What each symbol does to the units:
DZ α FH
DZ φ ZP
DZ θ DG
HJ α JH
HJ φ GT
HJ θ RM
GN α CD
GN φ HZ
GN θ FH
TD α SG
TD φ FZ
TD θ HB
RR α GZ
RR φ CJ
RR θ LT
ZL α CD
ZL φ DL
ZL θ GQ
HS α LP
HS φ QZ
HS θ SM
TJ α FB
TJ φ TL
TJ θ NT
DC α TZ
DC φ SL
DC θ FB
LF α HN
LF φ GH
LF θ NJ
NR α QC
NR φ HC
NR θ LP
GD α GM
GD φ BB
GD θ ZG
CZ α BB
CZ φ TB
CZ θ MN
FH α LF
FH φ LJ
FH θ GH
PG α GJ
PG φ FD
PG θ CL
SQ α PG
SQ φ MQ
SQ θ FD
SR α JD
SR φ SR
SR θ DJ
NQ α GL
NQ φ RQ
NQ θ FQ
ZG α BZ
ZG φ RR
ZG θ LL
CN α LB
CN φ MJ
CN θ SM
MN α FZ
MN φ ZT
MN θ TC
PN α JG
PN φ MS
PN θ JD
PF α MZ
PF φ BT
PF θ TJ
ZT α RL
ZT φ QC
ZT θ TC
JR α LD
JR φ NT
JR θ HJ
MC α JM
MC φ QD
MC θ HS
RP α QZ
RP φ ZJ
RP θ HJ
TG α PP
TG φ SB
TG θ PM
GL α JB
GL φ CN
GL θ LB
SN α CC
SN φ GM
SN θ GJ
BT α TJ
BT φ DH
BT θ TL
RQ α CN
RQ φ HT
RQ θ QF
FD α HN
FD φ TD
FD θ ZG
SG α PQ
SG φ HS
SG θ CZ
DS α HT
DS φ ZB
DS θ PN
DP α MS
DP φ RN
DP θ ZL
FQ α PF
FQ φ NH
FQ θ BT
HB α QD
HB φ RL
HB θ DC
TZ α RF
TZ φ GD
TZ θ GM
NH α BT
NH φ BR
NH θ LD
JD α DJ
JD φ BH
JD θ QR
LB α CD
LB φ JR
LB θ LD
RL α DC
RL φ TC
RL θ SL
SB α PM
SB φ PR
SB θ ZP
FB α ZT
FB φ NR
FB θ ZJ
BD α DZ
BD φ GJ
BD θ ZQ
GZ α TZ
GZ φ LT
GZ θ JL
GQ α DL
GQ φ FH
GQ θ DS
ZJ α GT
ZJ φ PF
ZJ θ JH
LL α SN
LL φ ZZ
LL θ MM
TB α MN
TB φ SN
TB θ CC
BL α PR
BL φ GN
BL θ HZ
BB α SL
BB φ MN
BB θ GF
LD α BL
LD φ DS
LD θ HT
QD α LL
QD φ DC
QD θ ZZ
TC α SL
TC φ GM
TC θ LL
MT α CM
MT φ JH
MT θ SJ
DJ α ZB
DJ φ DJ
DJ θ DP
NG α ZJ
NG φ FQ
NG θ PF
HC α SZ
HC φ NL
HC θ SD
MF α DP
MF φ BL
MF θ RN
CC α MC
CC φ HB
CC θ QD
NB α GB
NB φ BL
NB θ QF
RM α TC
RM φ MD
RM θ RQ
CJ α LT
CJ φ BB
CJ θ CL
SF α BD
SF φ PG
SF θ GJ
JL α NB
JL φ SF
JL θ RR
GB α PR
GB φ SQ
GB θ DN
JH α SJ
JH φ CD
JH θ JG
PP α LJ
PP φ PM
PP θ MF
ZD α SQ
ZD φ BZ
ZD θ GZ
RF α ZG
RF φ GM
RF θ RR
FP α CT
FP φ RM
FP θ SL
RN α ZL
RN φ NT
RN θ DL
MM α HB
MM φ QZ
MM θ RL
SJ α NJ
SJ φ NQ
SJ θ GL
ZZ α MM
ZZ φ FB
ZZ θ ZT
QG α TG
QG φ SR
QG θ SB
DN α TG
DN φ DG
DN θ SF
DL α LF
DL φ LF
DL θ HN
JG α NT
JG φ JD
JG θ LB
MD α FQ
MD φ JF
MD θ NH
JB α LB
JB φ JD
JB θ CD
MJ α MZ
MJ φ JG
MJ θ NT
DQ α DL
DQ φ TG
DQ θ GL
GS α NR
GS φ NJ
GS θ GT
HZ α SF
HZ φ PP
HZ θ LJ
GT α MT
GT φ JB
GT θ JH
ZP α RR
ZP φ JL
ZP θ NB
FZ α GF
FZ φ ZZ
FZ θ TD
CL α ZD
CL φ PM
CL θ BZ
PM α QF
PM φ ZP
PM θ QF
ZQ α DG
ZQ φ SF
ZQ θ CC
QF α QG
QF φ TT
QF θ SR
JP α BR
JP φ GT
JP θ JB
SM α NL
SM φ FP
SM θ CT
PQ α CJ
PQ φ CZ
PQ θ BB
BR α DH
BR φ BT
BR θ JG
QC α QD
QC φ LP
QC θ HC
LT α MQ
LT φ TD
LT θ SG
MZ α RM
MZ φ ZT
MZ θ MD
QZ α SM
QZ φ HJ
QZ θ FP
MQ α FD
MQ φ TZ
MQ θ RF
GH α DQ
GH φ QG
GH θ LD
NT α LF
NT φ DJ
NT θ ZB
BH α MF
BH φ QR
BH θ BL
LP α FQ
LP φ SM
LP θ NL
SZ α CZ
SZ φ SD
SZ θ HS
DG α TG
DG φ SQ
DG θ PG
CD α NQ
CD φ BH
CD θ MF
JF α NH
JF φ JP
JF θ BR
TT α SR
TT φ NB
TT θ GB
CM α GS
CM φ SJ
CM θ NJ
NJ α MJ
NJ φ GL
NJ θ JB
GJ α ZQ
GJ φ CL
GJ θ ZD
NL α CD
NL φ CT
NL θ RP
TL α JF
TL φ GS
TL θ MM
PR α ZP
PR φ TG
PR θ JL
JM α TB
JM φ TB
JM θ ZZ
SL α FB
SL φ TZ
SL θ NR
BZ α MQ
BZ φ GZ
BZ θ TZ
SD α SM
SD φ RP
SD θ NG
LJ α GH
LJ φ QF
LJ θ QG
HN α FH
HN φ DQ
HN θ HZ
MS α JD
MS φ ZL
MS θ SR
DH α RN
DH φ CM
DH θ GS
QR α BL
QR φ HN
QR θ GN
GM α GB
GM φ PQ
GM θ CJ
GF α CZ
GF φ DN
GF θ TB
CT α DC
CT φ NG
CT θ ZJ
HT α MJ
HT φ PN
HT θ JG
ZB α PN
ZB φ DP
ZB θ MS

The rows follow the links: the fewer symbols apart two units are, the more alike their rows tend to be.

Row, then unit:
[ -55   46 -129  -25  -82  150  -85  -55   45  -20  -41  -41   -6  -19  157   -5 -163   85  -12   35   -5   98   14  113  -19   -9  -46   26   67   64  190  208  -23 -433  -48  211  -61 -124  -65  -34   -1   49   -2   84 -116  -96  200   61  154  -76  176]
unit: ZP
[ -68  -14    6   17  -34 -133  193  275 -204 -110 -105   -2    5  -22  -70   56   22 -277  136  -64  107 -172   26  -43  -21  167 -283  -26   -6 -199  -45  -35  133  127 -102   74   16   26   21 -106   73  -66   30  -82   33   -7   97  146  -14   68  -52]
unit: HC
[  27   71  -92   -3   15  160 -148 -164  -27   72   15  -53   89   12   97 -113 -104   39    1   36   54 -132 -108  214   36  150  148 -127  -42  101  -22  129   72 -343   18  160  134    6  -68  -38  -64    8  183  166 -105    2  105   37   75 -147   88]
unit: LJ
[ 157  -89    4  -23  -15   65  162   39 -192   98  129  -27  -91    8 -166  -23   17  -56 -103  -33  147 -190   32  -71   85   68   63   76    2    5   85  -34   35  230   52 -107  246    4   86   -4  -65  -33   43   54  293  141  -65  -83  -87  119 -282]
unit: GT
[ -32   10  -37   86   29  103 -209 -171   34   18   60  -50  148  205  -26 -233  -64  -29  -13   39   28 -150  -32   96   72  169  191 -185  -62  -23  -72   33   84 -226   50  -13  225  127  -24   22 -185   81  178  166   26   89 -125   65   21  -26   57]
unit: QR
[  64   15   94  -17  -18   61  -76  -92 -119  -17  160   -9   50  110 -213 -133   82   31  -34   92   83 -116   38    8  115   45  221  -48  -20  -54   27  -98  -50  120   71 -179  187   80  138   50 -181  -18  109   50  318  138 -141   47  -20  173 -167]
unit: MJ
[ -86  117  -55  -54  -67  149 -185 -105  -75  -48   32  -48   83   -6   48  -47  -73   69   75  114   36  -47  -26  207   55   99  103 -106   31   45  113  144  -16 -432  -46  168    6  -45   -4  -48  -57  -12  138   80  -32  -36  177  130  160  -17  146]
unit: QF
[ -13   32  114   -7  -21   82 -190 -137  -59  -71  106    2  111  170 -169 -186   52   44   14  127   46  -56   45   34  117   35  255 -132  -26  -97   -1  -95  -62  -19   45 -145  136   99  119   48 -195   20  104   80  255  111 -159  126   35  183  -63]
unit: HT
[  89  -48 -171   37   56   69   42  -95  160  197  -30  -36  -89  -88  215   59 -112  102 -119  -86  -59   73 -103   52  -73  -54   -4   80   14  236   15  141   37 -117   37  103  -20  -79 -147   20  102   39  -59   86 -261  -43   61 -205  -49 -265   76]
unit: BD
[ 172 -125  -61   47   11   74  115  -15  -82  144  119  -46  -81   89 -120  -95  -40  -46 -138  -81  113 -179   21  -64   78   69   69   59  -16   31   42  -25   69  206   87 -125  293   42   28   31  -94   20   36  103  230  146 -129 -125 -133   42 -269]
unit: SJ
[ -34   33   10   44   28   96 -240 -162  -19  -30   65  -31  152  184  -53 -224  -37  -22   17   82   49 -119   -6   91   84  156  208 -191  -62  -53  -42    2   46 -187   55  -19  204  124   30   22 -195   57  200  163   89   83 -126  114   38   24   35]
unit: MF
[ -53  -13   18    0  -43 -117  182  277 -232  -96  -84   -8  -11  -20  -88   66   21 -275  139  -60  147 -178   47  -75   -9  157 -257  -13    9 -195  -24  -50  126  163  -90   76   33   23   31 -109   48  -70   24  -93   72   -5   83  135   -8   93 -101]
unit: QZ
[  28   66 -140  -16    3  171  -84 -130    7   75  -18  -67   15  -37  174  -29 -142   96  -11   13   23  -19  -83  199   -6   75   69  -24    0  137   57  198   44 -379  -23  211   44  -80  -84  -46    9    2  116  128 -167  -44  188    5  126 -161  121]
unit: TG
[-188 -101  -84   83  -77  -66   -8   83  207 -117  -79   78  -38  100   61   12  -85  -11  -59  -43 -163  232  143 -200  -58 -184 -259   91   65  -70  135   44  -43 -111  -51  -34 -195  -29  -59   78   46  121 -236  -27  -96  -73  -66   24   10   29  164]
unit: LT
[ 146   93  156 -189  -29   74   53  -11 -231   24  106  -26  -59 -217  -90  146  142  164   10  115   89  -15  -16   79   56  -61  194   72   32   55  104  -47 -131  148   34  -39   -7 -121  149  -45    3 -151   39  -98  238    2  123   -7   65  143 -186]
unit: MD
[ 221  -62   41  -66   22   71  127   -9 -167  149  121  -47  -94  -78 -101   30   54   41 -120  -20  115 -135  -26  -27   68   10  146  107   -2   77   43  -56   -3  287   80 -106  201  -30   85    7  -45  -53   49   27  249  100  -59 -145 -101   89 -310]
unit: GS
[  29  -43  -12  -14  -62  -11  174  172 -263  -25   67  -19  -42   34 -189  -21   16 -196   24  -37  166 -228   59  -69   82  156 -113    1   10 -139   41  -55   95  153  -16  -62  187   17   84  -52  -34  -58   64  -19  251  113   16   89  -50  143 -231]
unit: HJ
[ 174   52  141 -157  -27  106   11  -93 -170   86  142  -20  -51 -154  -99   73  110  192  -60  110   65   11  -19   62   72  -80  287   98   18   97  103  -56 -146  145   74  -80   42  -88  120   -4  -54  -95   45  -51  263   22   35  -76   29  122 -229]
unit: BR
[  59   36  -87   42   49  135 -146 -202   -3  112   77  -72   79   92   44 -169  -82   29  -23   18   56 -172 -100  183   56  177  222 -140  -59  107  -71   81   95 -229   55   75  220   68  -57   14 -110   32  200  196  -54   75  -20    2   14 -144   29]
unit: GH
[  31   28   65  -82  -98  -20  180  211 -346  -71   -1  -19  -36 -105 -135   91   58 -154   87   20  170 -169   39   -8   58  105 -136   42   45 -126   78  -26   32  111  -78   56   33  -48   94 -118   31 -134   48 -103  208   19  157  118   35  170 -177]
unit: NG
[ 196    9   90 -130  -10  126   61  -63 -168  102  161  -31  -73 -106 -125   19   96  135 -105   84  106  -51    0   31   82  -52  241   97   12   79   91  -44 -103  184   98  -95  132  -85  117    4  -66  -67   54    6  286   76    0  -95    5  132 -274]
unit: JP
[ -96   56   87   28  -12   51 -259 -151  -28 -107   80    4  160  200 -142 -204   22   29   43  127   17  -44   32   49  105   57  208 -187  -37  -93  -21  -74  -39 -149   32 -122  110  125   86   45 -208   31  127   83  180  116 -135  167   55  126   43]
unit: JD
[-175  -92  -69   65 -100  -36  -17   65  199 -129  -70   57  -52  119   60   24  -87    6  -67  -36 -130  230  160 -190  -49 -192 -232   83   86  -56  193   41  -65 -121  -49   -9 -195  -27  -24   71   15  110 -217  -31  -46  -83  -57   28   16   73  166]
unit: RF
[  29   49   87  -18  125 -191  115   46  108   52 -103   20  -20 -174   97  168  121   32   96  -63 -112  100  -97    3 -117  -75  -38   38  -45   43 -250  -73    2  258  -11    4 -201  -17  -44  -29  183  -76  -77 -169 -257  -94   36 -128  -74 -148   63]
unit: HB

Each walk starts at a row. The symbols on each line, taken left to right, move it on to the next unit.
Answer with the unit's row; about right is enough.
[ -59  -18  -24    2  -78  -75  182  256 -235 -123  -48  -10   13   27 -117   12  -17 -284   98  -48  155 -203   40  -59   18  184 -258  -34    5 -189  -10  -21  133   67  -83   45   85   26   37 -102   30  -51   55  -56  103   45   88  153  -15   89  -89]
θ α α φ θ α φ φ θ -> [ -70  -15    0   -2  -65  -94  178  272 -234 -118  -83   -5    1   -8  -94   40    2 -267  124  -55  130 -193   62  -58    0  168 -279  -30    8 -193    6  -21  117   93  -91   81   47   30   31 -111   54  -64   28  -82   87   13   91  166    7   98  -69]
α α φ θ α θ φ α -> [ 154  -69   -8   -4  -32  102   93   -3 -166   71  126  -33  -48   85 -175 -120   -8  -51  -94  -28  163 -202   33  -12   94  104  103   46   -7  -27   59  -24   59  156   69  -97  293   19   82   -1 -104  -17  106  103  275  160  -79  -33  -41  112 -252]
[ -49  -31    1  -10  -68  -64  182  258 -257 -100  -43  -10  -13   10 -130   28   -6 -273  109  -44  149 -198   68  -64   35  176 -250  -22   24 -180   35  -30  117   90  -72   70   81   16   33 -101    8  -57   42  -43  133   24   68  142   -2  126 -118]
α α α α α φ -> [  34   35   68  -43  -71  123  -72  -32 -247  -57  110  -46   46   65 -159 -112    9  -35   18   93  154 -158   65   64  122  141  144  -60   -7  -96  110  -24  -15  -42   26  -14  201   11  121  -39 -163  -37  152   68  319   95   -4  143   79  193 -157]
φ α φ φ φ α θ θ -> [  43  -26  -40  102   97   58 -174 -192   79   87   68  -24   88  209  -20 -237  -28  -22  -54  -11   16 -147  -51   66   59  134  243 -142  -88   31 -127  -17   74  -52  101  -78  249  155  -23   72 -166   86  149  187    6  114 -213  -33  -43  -68   -8]
[  78   37   65    7  169 -167   67  -10  128  102  -84   17   11 -170  128  138  111   46   54  -61  -93   60 -159   11 -111  -55   10    1  -70   82 -274  -67   10  247   24   -8 -146   23  -86  -16  158  -48  -41 -123 -278  -77  -12 -138  -91 -191   53]
φ α φ α φ θ θ θ α -> [ -26   34   88  -25   62 -230  148  174    7  -36 -124   53  -22 -184   31  193  129  -55  121  -46  -75   77  -46  -56 -104  -62 -195   23  -15  -59 -183  -82    4  245  -60    2 -230  -21  -11  -55  188  -76 -118 -226 -180  -89   77   -5  -50  -43   46]
θ φ φ φ α θ α -> [-103   59   84   29    7   16 -247 -149   27 -115   73    7  153  195 -134 -196   52   15   51  109  -30  -19   20   38   98   63  224 -187  -50 -106  -51  -82  -47 -121   20 -131   94  151   70   70 -199   57  106   80  127   76 -150  156   64  115   69]
[ -99   64  114   21  -10   14 -258 -142    2 -138   70   25  163  189 -155 -197   63   27   58  134  -20    7   51   30   89   21  224 -161  -39 -105  -35  -88  -77  -98   19 -141   62  122  101   65 -184   43   93   69  158   70 -141  168   61  145   63]
φ φ φ φ θ θ φ α -> [  86  -19  -57   97   89   77 -119 -170   66  117   79  -42   61  192   -7 -240  -51    0  -66  -21   28 -147  -59   94   67  146  235  -98  -82   49 -114   14  102  -38   99  -48  282  121  -19   61 -139   61  162  217   22  124 -178  -71  -49  -87  -49]
θ φ φ θ θ θ φ α -> [ 118  111  191 -178  -20    4   91   27 -243   -7   95  -12  -25 -202 -149  148  174  116   64  104   86  -39  -27   75   48  -37  166   53   22    3   27  -72 -115  210   10  -67  -41  -90  148  -52   24 -160   39 -134  214    9  126   17   53  148 -176]
[-148  -81  -34   61  -46  -84    5   75  224  -93  -97   87  -39   33   80   60  -43   21  -46  -19 -176  269   91 -187  -83 -206 -230   85   67  -28   68    7  -72  -76  -44  -29 -254  -32  -46   55   91   97 -235  -87 -138 -101  -35   25   11  -13  186]
φ θ α α θ θ θ -> [  14   20  109  -18  -31   70 -144 -125  -96  -45  148   12   69  132 -183 -143   73   54  -18  109   46  -73   37   -6  124   29  247  -75  -22  -69   41  -91  -55   33   75 -166  176   84  130   59 -192    1  100   64  295  121 -146   71    3  183 -117]
α φ θ α α φ θ -> [ -30   51  -82   46   -9  156 -196 -179  -24   22   45  -45  117  138   20 -197 -105    6   -1   64   48 -119  -44  161   76  167  174 -154  -27   34   13   83   59 -355   21   88  183   55  -19    8 -153   40  174  183   -3   56    3   94   87  -70   76]
[ -30   80 -116  -37  -45  166 -120  -91  -33   10   -7  -49   34  -60  140  -13 -133   63   28   54   40  -14  -49  184   11   69   29  -29   36   81  125  184   13 -426  -55  230  -15  -94  -56  -57  -11  -19   90  104  -98  -72  226   68  156 -100  155]
α α φ θ θ θ φ -> [  15  -96 -183   52  -21   81   15  -55  227   88  -55    0  -98   -7  194   18 -160   95 -159  -92  -94  154    4  -34  -88 -135 -110  112   52  164  115  165   14 -191   23   95  -85  -96 -137   40   68   89 -133   72 -212  -70   22 -157   -5 -174  116]
φ α θ φ θ θ -> [   4   37   74   44   36   51 -221 -195   20  -17  100    4  126  197 -113 -225   30   50  -13   94   16  -73  -10   37  104   66  282 -149  -75  -54  -74  -70  -18  -26   66 -137  193  146   64   66 -197   49  143  114  154  110 -205   72    7   83  -27]
[  65  -74 -166   51   33   56   26  -68  226  144  -44  -11  -95  -50  203   60 -134   99 -137 -106 -105  142  -39  -10  -97 -117  -77  118   37  196   34  132    5 -114   15   87  -77  -92 -149   29  101   81 -124   45 -236  -73   33 -191  -32 -219   72]
φ θ α θ θ α α θ α -> [-101   33 -120   -1  -76  130 -118  -55   96  -34  -58  -11   -1  -10  164   16 -133  110  -34   40  -50  155   25   66  -42  -55  -57   26   74   72  170  173  -38 -409  -56  188 -136 -112  -70   -9   22   64  -48   49 -139 -115  144   47  146  -91  193]
α θ φ α θ θ α -> [  64   27   49    5  151 -184  106   57   89   75 -122    1  -18 -170  119  136   96  -27  103  -82  -69   21 -142   29 -116  -18  -70    8  -63   50 -284  -64   46  270  -10   38 -144   14  -90  -39  172  -61  -19 -115 -282  -77   34 -129  -87 -183   46]
[  45  -48 -117  123   71   96 -125 -176  124  108   40  -43   56  178   59 -223 -122  -14  -76  -57   -4 -124  -74   73   32  145  155  -92  -69   78 -101   71  118 -161   77   -4  247  105  -91   61 -122  101  113  224  -95   86 -134  -75  -52 -166   33]
φ α θ α α θ -> [ 164 -103  -39   30   26   79   49  -63  -56  146  137  -45  -68  100 -107  -93  -24  -14 -147  -52   96 -169   25  -34   85   62  159   55  -29   49   24  -28   69  192  102 -134  305   45   44   55 -116   20   48  127  221  141 -166 -143 -120   41 -248]
φ θ θ θ φ θ θ θ -> [  34   -3 -102  104   56  122 -125 -145   12   85   49  -51   90  150   18 -230 -114  -38  -29  -10   76 -172  -67  125   56  213  157 -146  -80   25  -83   78  111 -214   42   34  271   90  -61   11 -117   61  185  222  -37   99  -67   18   -5 -124   11]
